Below is a small trained network, with its code and all its weights. Each question gives an input and a target symbol and asks what happens when units are switched off, that is, made to give their printed mean instead of their output.

import numpy as np


def w(rows, s, z=0):
    codes = np.array(rows[::2]) - 128.0
    scale = np.full(codes.shape[1], s)
    scale[-1] = z or s
    return codes * scale


def f(y):
    return y / 2 * (1 + np.tanh(0.7978845608 * (y + 0.044715 * y**3)))


def softmax(a):
    e = np.exp(a - a.max(-1, keepdims=True))
    return e / e.sum(-1, keepdims=True)


def log_softmax(a):
    a = a - a.max(-1, keepdims=True)
    return a - np.log(np.exp(a).sum(-1, keepdims=True))


def net(x, mask):
    ids = ['γδηθλμπσφψω'.index(c) for c in x.split()]
    T = len(ids)
    res = E[ids] + P[:T]
    r = res
    for j in range(3):
        rows = slice(2 * j, 2 * j + 2)
        q, k, v = (r @ M[0][rows].T for M in (Q, K, V))
        z = softmax(np.where(np.tri(T) > 0, q @ k.T / 2**0.5, -1e9)) @ v
        o = O[0][rows]
        res = res + np.where(mask[j], z, o[:, -1]) @ o[:, :-1]
    y = f(res @ A[0][:, :-1].T + A[0][:, -1])
    res = res + np.where(mask[3:11], y, B[0][:, -1]) @ B[0][:, :-1]
    return log_softmax(res[-1] @ U[:, :-1].T + U[:, -1])


Q, K, V, O, A, B = {}, {}, {}, {}, {}, {}
E = w([
[164,124,137],'γ',
[105,110,53],'δ',
[166,123,136],'η',
[163,122,135],'θ',
[185,115,135],'λ',
[97,74,165],'μ',
[108,88,160],'π',
[130,163,156],'σ',
[3,140,144],'φ',
[117,64,184],'ψ',
[147,153,178],'ω',
],0.034)
P = w([
[155,104,2],'0',
[154,109,42],'1',
[145,116,70],'2',
[138,125,111],'3',
[127,128,149],'4',
[123,127,182],'5',
[117,126,221],'6',
],0.0099)
Q[0] = w([
[39,173,7],'h0',
[185,188,84],'h0',
[149,154,129],'h1',
[78,136,137],'h1',
[83,2,157],'h2',
[144,43,160],'h2',
],0.015)
K[0] = w([
[139,115,5],'h0',
[122,171,173],'h0',
[121,171,134],'h1',
[113,128,142],'h1',
[141,11,112],'h2',
[120,73,150],'h2',
],0.017)
V[0] = w([
[2,219,81],'h0',
[120,154,199],'h0',
[129,183,94],'h1',
[101,142,69],'h1',
[136,161,62],'h2',
[125,135,181],'h2',
],0.0087)
O[0] = w([
[12,137,121,2],'h0',
[105,182,68,175],'h0',
[170,95,102,87],'h1',
[110,122,120,99],'h1',
[111,164,171,68],'h2',
[139,118,97,149],'h2',
],0.012,0.0057)
A[0] = w([
[154,174,137,98],'n0',
[150,138,6,101],'n1',
[166,149,129,23],'n2',
[79,197,173,204],'n3',
[126,174,88,254],'n4',
[160,121,159,9],'n5',
[153,99,224,52],'n6',
[150,202,96,86],'n7',
],0.018,0.0067)
B[0] = w([
[70,206,158,217],'n0',
[41,163,229,167],'n1',
[44,248,70,202],'n2',
[220,75,76,212],'n3',
[181,111,154,206],'n4',
[15,134,69,186],'n5',
[42,126,40,255],'n6',
[1,115,233,206],'n7',
],0.0083,0.0075)
U = w([
[205,65,109,242],'γ',
[74,101,149,105],'δ',
[123,134,117,84],'η',
[80,143,144,78],'θ',
[112,171,81,2],'λ',
[173,159,103,140],'μ',
[166,157,87,97],'π',
[142,154,93,56],'σ',
[247,123,165,199],'φ',
[152,155,109,105],'ψ',
[117,166,231,137],'ω',
],0.016,0.0083)

Each question gives the input, a string of symbols that net reads in full, and the target symbol t.
The units are the heads (2 rows each of Q, K, V and O) and the neurons (one row each of A and B). Each row of codes is followed by its name. A weight is (code - 128) times the scale printed after its matrix; where a second scale follows, it is the last column's (O, A, B and U).
mask holds one flag per unit, heads first, then neurons. A switched-off unit (its flag False) gives its mean, the last column of its rows in O or B, instead of its output. The means were averaged over made-up inputs and are rounded, as every weight is.
A unit's drop is (log p(t) with every unit on - log p(t) with that unit switched off) / (log p(t) with every unit on - log p(t) with every unit switched off).
The circuit of an input: a set's keep is (log p(t) with only the set's units on - log p(t) with every unit switched off) / (log p(t) with every unit on - log p(t) with every unit switched off). Starting from all 11 units, units are removed one at a time, each time the one whose removal leaves the highest keep (on an exact tie, the one counted first), for as long as the keep stays at least 0.8.
circuit, biggest first: the units of the circuit, biggest drop first
top k neurons: the k neurons with the biggest drops, biggest first
which heads matter: for each layer, one digit per head in row order, 1 if its drop is at least 0.15 and else 0, layers parted by /
drop when u is switched off: that unit's drop, to one decimal
input λ φ θ, target γ: top 2 neurons	n3, n2
input η λ γ φ θ, target γ: which heads matter	100
input λ η θ, target λ: which heads matter	101
input λ ω λ μ μ μ ψ, target γ: circuit, biggest first	h2
input λ μ π ψ λ, target θ: which heads matter	100
input η π μ δ ω η λ, target ω: top 2 neurons	n1, n3
input λ ω ω π ω γ θ, target ω: top 2 neurons	n3, n6
input λ ω λ ω δ ω μ, target γ: which heads matter	101
input δ η μ λ λ λ γ, target λ: which heads matter	100
input θ φ φ λ σ, target γ: circuit, biggest first	n3, h0, n2
input ψ λ ω η, target ω: circuit, biggest first	h0, n1, n6
input λ ω σ, target ω: top 3 neurons	n7, n6, n0
input ω θ γ, target ω: top 3 neurons	n1, n3, n6
input μ σ γ, target φ: circuit, biggest first	n6
input π ω σ, target ω: drop when n3 is switched off	-0.2
input μ μ μ π, target γ: drop when n0 is switched off	0.6
input λ δ θ, target λ: drop when n6 is switched off	0.4
